0 [ 11.1 -63.9   3.5   5.5 -13.6   7.2  -1.5  -2.2  30.8  -0.9 -10.3  27.4
   7.7   7.4  -7.1  -3.1   2.4   5.5  19.6   6.0  -9.6  48.1   9.6 -27.6
  33.0  -1.4   7.6  12.9  -6.6 -10.5  -4.8  -3.2   0.1  11.2  66.4]
1 [  6.0 -42.5 -31.1  16.1 -25.5   1.7  -8.9  -6.7  24.1  51.9  -5.0  23.5
   3.4   2.6  -8.8 -25.4 -19.6   4.6 -18.2  -7.2   0.9  13.9   6.6 -11.7
  -3.4  13.8   7.7  17.5  -6.5  31.1 -10.8   0.9   3.2 -32.4   0.9]
2 [-10.5 -26.1  12.9  28.2   6.7   0.2  -8.6   9.0 -11.4 -57.3   1.7   1.5
  16.1   1.6   1.7   4.0  25.3  -4.5  12.5  -0.8 -19.4 -59.4  -6.5  -0.9
  32.1 -24.8 -28.5   7.5 -13.2 -26.8 -15.7  -8.5  -4.1 -30.5   7.0]
3 [ -3.3 -42.4  11.8 -16.0  -1.9   7.4  10.5  -4.2 -36.9  22.2  -3.1  -2.2
   8.2  22.4 -14.7  -3.4  11.6 -14.3   9.1 -30.4  10.3 -80.2  -5.1  13.3
  -1.4  -5.0  -5.4  10.7 -14.0  47.5   7.0 -10.9   5.1 -20.4  61.1]
4 [ 27.1  22.8  33.6   4.9  -3.0 -24.7   9.3   6.7 -31.6  -8.1 -12.1   5.0
  -5.4  14.5   5.4 -12.7  25.9  -5.8  31.9  19.1 -38.6  27.7  15.9  11.9
  30.5  13.6 -40.0   7.1   2.4  -8.7  -6.0  20.1  -1.9 -51.2  13.3]
5 [  5.3 -11.7  16.1  -7.9   2.0  -6.3  29.6   0.2 -14.2 -50.7 -12.3  21.8
 -17.1   4.5   9.4  26.4  15.3  -2.1  12.9 -24.3 -16.5  -5.6  16.7  25.4
   5.9  14.2   5.4  17.1  19.3  45.7 -19.6   3.6  -1.2 -22.3  20.8] | 4 2 3 0
6 [ 26.5  -9.8   2.5  -8.9 -21.3 -23.2 -12.1  -3.3  -2.3  29.9   9.7   7.4
   4.8   0.7 -12.5 -15.6  -5.4 -12.3  18.1  28.7  21.2  42.9   2.6  -2.9
 -14.6  19.5  58.0  -4.6  -7.6   9.2 -27.3 -11.7   2.4 -43.9  -3.3] | 1 0 4 5
7 [  7.5 -14.4  12.6 -12.1  -6.6 -17.0  36.3   0.7   4.9 -25.1  10.6  -0.2
  16.0  30.5 -21.1 -18.5  18.2  -2.6  -0.5 -46.6   3.3 -21.8   6.5  34.6
   3.5  -8.3 -11.1  13.3  -6.8  14.2   8.3   0.0  11.1   1.7  20.0] | 5 3 2 4
8 [ 38.0 -50.2  -5.8  -4.5  -0.2   3.1 -11.1   9.2 -36.9  -0.2  -2.9  21.7
  -4.8   2.3  20.3   9.5 -27.1  12.5  11.9 -14.3   3.4 -32.7 -17.9   8.2
  20.4  -2.5 -36.7 -19.5  17.0   0.5  -7.2   0.3   6.6 -16.2  16.8] | 2 3 5 7
9 [-10.3  30.0   8.6   4.4   7.9 -18.4   5.3 -16.0 -36.2 -46.0   7.3  19.0
  -7.9  17.1  -9.3  -1.5   3.0  -6.5   9.8 -17.6 -20.1  28.1   4.1  14.2
  -3.6   2.4  15.1  11.6  -2.2  14.3 -17.1  -1.1   3.3 -29.0  21.6] | 5 4 7 6
10 [  3.2 -58.7  39.7 -26.4  13.4   6.2 -17.4   7.5 -40.6 -25.4 -17.0   1.3
   0.5  20.6  -3.8 -11.9   3.2  -2.8 -12.1   5.4  19.4 -36.4  12.7   9.0
  -8.0 -16.0 -10.3   3.9  -5.1 -30.8 -11.6  -2.5   9.8 -22.3   8.9] | 8 2 7 3
11 [ 10.6 -15.3 -10.0   5.3 -10.2   5.0 -13.2  -6.8   9.3  39.6  -5.6  35.5
  -8.5  -1.4  -6.1 -14.7  13.1   2.9   7.6 -32.1   2.1  19.3  -4.4 -22.3
 -19.2 -11.6  14.0  16.4   6.8  13.7   2.2 -16.6  -4.1 -46.0  24.0] | 1 6 0 9
12 [ -8.3  26.8  -8.0  14.4   2.0 -39.0  10.7 -11.1  -0.1   1.4  -8.2  32.6
  -4.2  -8.0  12.8  32.0   3.3 -12.7  27.4  -1.4 -10.9   4.4   0.3  18.9
  10.8 -10.5   4.6   3.2 -19.5 -12.0  -1.0  -1.0  13.3 -56.7   9.0] | 9 4 11 5
13 [ -8.4 -60.3  12.3  16.2 -32.0  12.5 -10.5   4.6  27.6  22.5  10.3  27.6
  11.0   4.6  -4.5  -4.3 -16.1  11.9  14.0 -11.6  12.0  45.3   3.0 -19.1
  10.0  -8.0  43.5 -15.7   2.6   6.3  -9.4   7.5  21.6 -40.5  45.0] | 0 11 1 6
14 [-15.4 -47.9  14.1  -5.0  -1.8   4.4 -13.5  21.1 -29.9 -27.6 -19.2  12.1
   7.0  11.1  20.7  14.4  23.3  -4.3  28.7   5.8   2.4 -67.0  35.6  28.7
   6.6   5.2 -12.0  11.0  21.2   7.2  -4.1   3.7  10.4 -64.3  -7.7] | 10 2 5 8
15 [  7.2 -36.0  -3.9 -23.1  -9.0 -16.7  11.8  -5.1 -30.7 -10.3   7.6 -24.3
   3.2   5.1 -10.1  -8.9  -1.0  -9.4  33.8 -28.6   3.8  29.1  -1.4  39.6
   2.2  -4.6  -9.0   2.9   1.3  15.0  -7.8 -21.1   9.9  18.8   6.6] | 7 9 5 8
16 [ 33.3   0.1  12.6 -10.6 -27.7 -18.6   0.3   8.0 -12.5 -12.3 -15.0  -7.8
  14.8 -11.3   0.4  -6.9 -29.6  -6.8 -12.3 -26.7 -29.9 -71.1  -5.3  10.4
   2.0  -4.3   4.5  -8.9  -9.6 -17.7   3.3 -21.5  13.5 -38.3  -3.1] | 8 2 7 10
17 [  7.3 -11.4  -3.8  -6.0 -28.0 -23.1   3.0  -9.6  10.2  15.0   3.6 -20.5
  -5.3 -11.6 -32.9  -2.5 -17.4  10.5 -21.1  -2.1 -27.3 -57.0   0.1  18.2
  20.2  -6.8  10.5   2.6  -3.1  18.4  10.8  -9.0  17.8 -20.1  -2.2] | 16 7 1 3
18 [  0.3 -37.7   4.2 -18.9  17.6  17.0  -9.9  -1.0 -34.4  34.5  -6.5  -3.0
   6.3   3.0  17.9  19.1  32.8   4.4 -21.9  15.7  22.6 -63.0  13.5  -4.7
  14.9  26.7  11.0   0.4  -7.4  -9.7   4.8  -8.0   5.5 -33.6  15.6] | 10 14 3 8
19 [-13.9   3.3  12.3 -12.9   9.3 -11.1 -10.4 -16.2  -8.8   8.8  -5.8  30.1
  -7.5  12.8  35.3  -3.4  -2.0  -3.3  20.3  11.2  -1.1  27.0  -1.9  -0.1
 -10.2  -8.7   8.1  22.7  -4.9  -5.5  -1.6 -14.5   6.3 -64.5  -5.3] | 12 11 9 6
20 [ 23.8 -51.3  -6.3  -6.4 -12.1  -0.4  25.2  16.0  -8.2 -52.2  -1.3 -21.4
 -11.0  23.6  -0.5  15.5  10.5 -18.8 -28.2  28.7 -11.8  10.1   6.2 -10.2
   3.1   0.0  -7.6 -16.5   2.4 -15.9  -9.5   5.1 -10.8 -44.3  -7.2] | 10 2 5 8
21 [ 19.2  16.7  63.4  24.8 -11.4  -4.8 -14.9  32.0  -1.7 -11.8  19.1  18.3
  -6.3   1.1   7.2 -23.3  -1.9   0.8  14.4 -16.7 -18.7  53.1  -0.2   6.7
  10.1  -6.0 -31.7   7.7 -17.1   5.4 -38.3  -4.6   0.3 -22.6  25.8] | 4 9 19 11
22 [-14.3 -70.0  72.3  -3.8   8.4  -6.7  -2.8 -14.2  13.4   4.7  -6.4 -20.5
 -11.7   3.7 -31.8  -6.4  33.6 -25.7  17.0 -30.4 -15.9  -9.2  -3.0   6.5
  -4.5  -1.8 -39.8  -2.3  -2.7 -26.4  12.3 -14.8   7.8 -10.8  -0.7] | 10 7 15 2
23 [-16.4 -13.7  22.2  -3.2  -7.2   7.0   0.9  -5.3  18.7  24.1   9.8  21.2
   7.6 -12.3  26.5 -10.5  -7.5  22.1  40.7  -4.8   9.9  43.6   0.3  14.8
  -4.7 -15.5   5.4   9.8  -1.4  33.4 -19.7  -4.2 -18.7 -25.7  56.5] | 11 13 19 0
24 [ -5.8 -33.4  66.3 -12.5   2.8   0.7 -21.1  -3.7 -26.4  16.3  -3.4   2.4
  -3.9  15.8 -23.1  -7.1 -22.2  13.4  -6.2 -40.6  -6.5   1.2  -7.6  -5.1
   3.0   7.0 -19.2   7.1  27.1 -44.0  -5.5  -6.1  12.9  10.1 -19.9] | 22 10 8 15
25 [ 17.4  -4.0  20.9   5.8 -26.4 -21.1  -7.2   1.0  29.4   2.6 -16.1  15.9
   3.6 -17.2   2.7 -10.4   7.6  17.2  20.6  37.1  10.3 -49.6  25.2  -3.4
  22.2   2.3 -31.3   6.6   4.8   5.0 -17.9  -1.3  -2.3  10.6 -12.8] | 17 2 8 16
26 [ -0.8  -3.0  -8.9 -17.6 -16.9  -3.8  -3.3 -14.6 -25.6 -15.9   0.9  11.5
   0.3  20.8 -19.2   6.7  -7.9 -20.3 -25.9  17.8  10.1  37.3   3.9 -15.2
 -19.7 -10.3 -22.0 -16.8   3.2  18.0 -32.5   2.9  -0.1 -38.9  10.9] | 9 20 19 6
27 [ -8.7  41.0  23.5   6.8  -6.8 -28.5   9.3   4.2 -13.7  19.7 -14.3  16.2
   4.8  -7.6 -13.3  -6.6  19.7  -8.3  -3.5  18.8 -19.3  34.8   5.0  18.4
   5.9  33.0 -25.7   0.2 -15.1  -8.8  -9.5 -25.4   5.6 -66.6   1.4] | 4 12 19 9
28 [ 14.8  11.9  26.4   1.0   2.1   2.8   9.3  -0.8   2.4 -51.7  -2.9  20.4
  -6.1 -15.2   4.4  -7.7  15.2  -7.2   3.5   1.2  14.4  44.2  -7.6  10.7
  14.1 -10.6  54.5  -9.3  15.0 -12.8  -7.3  -7.9   0.3  11.7  56.8] | 9 0 5 23
29 [ 26.8 -44.5  -6.9  -5.6 -21.1  17.4   2.5  13.4 -14.1  20.7   4.4  28.0
  -3.1   0.7 -19.3  22.7 -23.5 -11.5 -16.9  15.9 -28.7  59.7  14.3   2.4
  13.3  -4.2 -27.3 -13.2  -1.9 -11.6  -7.2  -0.1  15.2  12.4  49.0] | 0 26 13 8
30 [ 17.6  31.1  29.8   2.2  -8.4 -15.9  14.1   3.9 -14.6  40.7   1.5 -14.9
   4.8  -8.4   6.6  -6.5  -0.4   4.4  -0.7  -6.4  -5.3  -5.1   2.5   9.8
  29.7   0.9  -2.0  -5.1  10.4  23.7   4.4   0.2   5.8 -39.2   0.3] | 27 17 4 12
31 [ -8.8 -13.9 -11.3 -21.8   0.7  10.7 -11.8   1.5 -27.6  33.6   9.3  18.9
  14.0 -15.7  11.3 -17.8  26.8   5.9  -7.6  -8.5  43.5 -57.6 -11.2 -16.2
  -7.9   3.1  -2.3  28.6   5.3  42.6   8.6 -11.0  -6.7 -60.4  10.5] | 18 3 11 30
32 [ 34.8  28.2  59.9  -1.0  -0.9  -3.7  -0.7  -2.6 -20.3  14.9   2.4   8.4
  -4.6 -12.4   1.7 -21.7   3.1 -14.3  -7.7  13.8 -21.3  53.2  -2.9  25.5
   5.6   1.3  -4.6  -4.1   5.7  30.9 -12.4 -13.1   0.5 -53.9   9.0] | 30 27 21 4
33 [-12.9  -4.4  39.0  11.0   5.1 -10.6  -5.4  -1.8 -32.6 -45.0   2.9  13.1
  14.8   9.6 -27.6 -17.2   4.9 -13.9 -20.6 -19.7  10.2  33.2  -3.8  -0.4
  -0.9 -15.1  15.7  -8.6  13.2 -25.1  -5.2   3.3   7.9   6.1  44.6] | 28 9 26 7
34 [ -7.7  -3.4 -16.0   0.6  14.3  -8.3  -3.1 -21.3 -14.8  -3.5   6.6  19.2
  13.5   0.5  -7.8  23.4  -0.9 -27.6  20.3 -15.0  -8.8 -49.3  12.7  22.4
 -14.8   1.0  18.1  11.6  -1.5 -13.5  -3.2   3.0   8.0 -68.3  18.6] | 12 14 19 16
35 [ -3.3 -27.6  27.3  -9.1 -18.5 -16.0  16.4   0.8  23.4 -25.7  -2.8 -19.4
   5.9 -27.6 -13.0   9.7 -18.1 -20.6   9.7  -0.4 -18.2 -26.3 -16.1 -37.0
 -14.6 -14.8 -14.7  10.6  -5.7  32.9   9.8   3.5  17.0 -10.8 -10.6] | 17 16 25 7
36 [ 38.0 -16.0  -3.0  11.5 -19.3 -17.6  -4.6   5.8  -6.7 -24.8   7.0  -7.1
  12.5 -15.2 -30.4  26.2  19.7   8.0   7.8   3.7 -40.1 -64.8  -4.4  -8.9
  28.4  -2.8 -14.3   1.6  -2.2  15.3  -9.6  -1.1 -17.9  -2.0  -5.0] | 17 2 25 16
37 [ 23.2  -5.6 -10.4   8.2  -8.7  19.5 -11.6  11.5  -7.9  29.4  13.3  15.9
 -22.5  -9.3  17.8 -11.1   1.7  -1.5   5.4 -21.6  -1.5 -33.0 -11.6   2.9
 -11.7 -16.1   0.9   9.6  12.2  11.7 -11.6 -12.2 -16.0   2.9 -18.2] | 11 8 30 1
38 [ -1.3 -52.1  71.2   0.0 -16.1   7.2 -38.3  10.6 -49.5 -20.1  -3.8 -10.3
  17.9  26.3   2.8   0.0   6.5  -5.7  -9.8  10.9   1.0 -28.7  16.3   2.6
   8.5 -18.0 -22.2  16.8  -3.3 -14.3 -11.8   0.6   3.7  -5.5  -3.9] | 10 24 2 14
39 [  3.4   3.8  21.3  -5.5 -11.6  -8.5  15.6   4.8  -7.9   0.2  19.3  19.3
   4.7  31.2 -16.2 -26.5  23.9  -7.2  -7.4 -18.1  -0.7 -44.4  -2.3   6.9
 -24.0 -10.6 -19.4  14.2  -9.1  17.6  14.1 -14.0  13.4  11.5  24.7] | 7 3 37 17
40 [  2.4  23.9  -3.5  -2.3 -13.2  -8.5  -3.1  -6.2 -27.8 -39.7  -2.3  19.4
 -27.3  27.5   5.6  -9.5   5.4  -4.0  -5.0  13.0  12.8  26.7  31.0 -11.4
  -2.5   2.4 -19.3   2.3   0.2 -11.9 -13.7  -5.6   1.9 -49.1  17.3] | 26 9 19 4
41 [ 35.9   6.9  36.6   0.3 -29.8  -6.2  -3.1 -13.7 -33.8  35.3 -25.5  -1.4
 -12.2   0.4 -10.3  -8.6   5.5 -27.5  28.7  -6.8  -4.6  36.0 -19.6  18.6
  22.3   9.5  -5.9  -4.3  19.5   4.1   0.0  13.2  -1.6 -61.4   0.4] | 32 30 4 27
42 [ 10.4 -13.4   1.9 -12.7   0.5 -12.9  15.2  -5.0  31.5   3.9  -2.0  23.4
 -10.7  19.9   4.9  16.1   6.8  -3.4  25.5  11.5 -17.6  28.6   5.5  15.8
   5.6 -13.0  53.8   0.1  17.7 -22.1  -0.7  -4.3  20.0 -27.3  79.4] | 28 0 13 23
43 [ 28.4  20.0 -19.4  11.5 -25.0  13.2  14.2  -1.8 -25.2  32.4 -20.6  -2.6
   9.7 -12.6  -1.7 -36.1  -3.0 -16.0  41.4  23.9   4.1 -20.4  -4.6  20.8
  -2.1   3.2 -28.3  13.4  12.9   8.1 -13.1 -17.6  18.7 -42.9  -9.2] | 30 41 37 27
44 [ 23.2   8.7   2.5   8.7 -11.8 -17.3 -19.3  -3.3  18.9 -13.4  -8.4  -0.6
   0.3  -9.1  11.6  15.4   7.3  -5.5 -19.0  43.0 -17.4 -55.8  -4.8 -11.1
  19.1 -13.5  -8.7  -5.4  -1.1  35.7  -4.7  12.2  -6.6  29.7 -11.4] | 25 36 17 35
45 [ 29.6 -34.9 -10.4  16.2  -3.7  -1.0  35.3  10.5   4.2 -49.2   7.4  -9.3
   3.9  -5.8   8.1  -1.8   9.3   2.6  22.2  31.4 -12.2 -57.0  -0.5  -6.8
   3.6  -7.9   7.2  14.6   9.8 -37.2 -13.7  -4.0  -7.7  -5.1 -12.9] | 2 36 20 25
46 [  5.8 -18.7   6.4 -22.7  -8.2   9.0 -21.1   3.9   3.5 -25.9  -5.6   1.4
  -6.5  14.9 -14.4 -17.9  -4.6 -33.0 -20.7  27.3 -11.1   2.5  -7.2  -0.6
  -6.8 -19.3  -7.8   9.4   8.9   4.6  -7.7  12.1   2.3 -36.0   8.9] | 26 20 40 10
47 [ 21.5  -6.0  12.1 -18.8  -3.0   4.1  -9.2   0.5  22.8 -18.6   9.4   7.1
  -2.2  13.8 -43.9   7.6  18.6  -7.9  15.1  21.1   4.6  54.9   2.2  28.9
 -13.9 -16.9 -19.5   1.2  -1.1  -1.3  43.3  -8.4  21.3  20.2   3.0] | 15 46 29 7
48 [ -6.1 -10.1  18.8  -9.2 -19.2  10.8 -19.0  -5.9 -20.4 -14.2   5.2  19.7
  21.2   2.3  -5.1 -13.8  24.7   2.9   9.3 -35.4   3.8  13.8  10.7   3.4
 -20.0 -15.0 -11.9   3.6  -7.1  21.1 -13.7 -12.4  -9.3 -41.4   8.6] | 11 9 26 19
49 [-25.2 -32.1   6.4   7.8 -35.4  -1.6   5.5  -7.6 -26.4  30.4  20.6  18.3
  11.6 -16.5   1.9 -17.3   7.2  -3.4  -2.4 -18.4  16.6 -13.8  12.2 -24.6
  -5.2   0.7  22.7  -0.3  -9.1  27.2  -3.9 -15.5  -3.3 -20.6   2.2] | 48 11 1 31
50 [-10.4  -9.0  99.3   7.2  -2.2  15.5  -7.4   7.0  -1.0  23.4 -11.9  -4.2
  -2.0  12.8 -12.6   1.8  19.2   4.7  15.9 -20.7 -17.6  34.5 -17.8   6.2
 -15.3   8.5 -24.0   1.7   3.1 -34.5   0.9  -9.4   2.4  11.5  -4.9] | 24 22 21 38
51 [  6.5 -16.5  15.5  -5.2 -13.2  10.5  13.2   5.9  20.8 -24.2   1.2  20.9
  -2.6  -1.4 -17.9  -9.6  37.2  17.2  36.4  44.0  -7.4  -8.4   5.5 -37.3
  15.2  -5.5  19.7 -20.7   3.8 -34.9 -11.0   4.3  -6.6  29.7  58.8] | 0 28 42 45
52 [ -5.3 -47.7  48.4 -23.0  -6.6   4.6   7.3  -5.6   3.7 -45.3 -14.7 -20.1
  -7.1 -23.6  -4.6  -2.6  -7.7  -1.0 -20.5  -0.1 -16.0  16.8  11.2  19.2
 -10.1  -6.2  -3.7 -16.5  -8.8 -39.9 -13.5  -0.3   7.0 -28.4  49.1] | 10 33 46 20
53 [  7.1  -9.2  35.7  -9.2  -9.4 -17.3   0.1   0.8 -22.7 -43.7   1.5  -5.8
  -0.7 -16.8  -5.0  -3.1 -11.4   3.8   6.2 -28.2   6.4  23.1   1.7   8.7
   7.0  -6.1  -3.0  14.2   3.6 -24.3   0.0  -7.2  -4.0  52.9  60.3] | 33 28 15 52
54 [-19.7  11.2   1.5   7.4  -9.3  -6.8  -0.6  27.9 -35.3 -26.3  12.0  10.9
 -11.5  21.6   5.3  22.5 -15.3   3.0   1.7   1.4  10.2 -44.5   8.4 -19.8
   4.9 -12.7 -15.7   4.0  -8.8  24.3   5.9 -28.4  -4.3 -22.6   1.9] | 39 40 2 37
55 [ 14.4 -46.4  26.2  -8.0  -1.5  -7.3  -7.1  19.1  -4.7 -40.2   5.0   9.3
   0.7 -20.1  16.9  -1.5 -10.1  -3.7 -12.1  12.9 -31.3 -73.4 -11.3  -1.0
  21.2 -10.5 -13.2 -12.1  -0.5 -32.6 -31.3   3.2  -4.4 -46.8   4.5] | 2 16 45 10
56 [ 13.4  -2.5  -9.4  -1.6  -4.7 -11.3 -10.8   3.1 -15.2  35.9   6.6  16.1
   9.1 -32.0  30.1  -0.2   3.9 -14.1  -6.4  -5.1  26.2   5.8   0.7  -2.4
   5.7 -20.1   3.9   3.1   7.8 -11.9   1.1  -7.4  10.4  -2.6 -13.0] | 37 49 30 11
57 [-18.5 -22.5   9.2   3.1  -6.4 -21.6  -5.9  -4.2 -37.2 -25.2   5.4  -0.8
   1.0   1.7   2.7  20.1 -11.6 -12.2  -5.6  -6.7 -10.2 -56.7  -1.4 -10.9
  27.9 -15.2  -5.0 -12.1  -0.5 -10.4   1.6 -23.9 -10.6 -23.5  17.4] | 54 2 55 16
58 [ 24.8  -5.0  30.4 -12.1 -13.6  -5.9   0.9  -2.6 -10.0   9.0  -1.9 -17.8
   0.6   3.1   5.3  12.5  -6.7   8.0 -11.7  -4.6  -9.9 -57.5   9.3  12.5
   3.4  23.0  -6.4 -11.2   7.2  -6.7  -4.4 -10.2   2.1 -26.2  29.6] | 16 17 57 30
59 [ 18.8 -49.6 -19.7   2.3   4.1  16.0  28.6  18.5 -15.3 -22.0   3.7 -15.6
  -0.6  16.7  -9.3   6.8  21.2 -33.5  24.4  30.5 -13.1  10.9   2.5  -5.9
  13.4  -1.7  10.2   7.4   0.8  -0.6  -4.0 -13.7  -1.2  -6.6 -15.3] | 20 45 46 15
60 [ 28.9 -33.9 -20.6  14.6 -18.9  22.4  -4.0   2.2  24.4  29.3  -8.2   8.2
 -11.8  -3.4  -4.7   4.9  -7.0  21.8  -9.1 -15.5   1.5  52.6   7.7  -3.1
  17.4   3.7  29.5  -3.3   2.2  30.0  -1.0  -2.7  10.5 -18.4  24.0] | 1 13 11 0
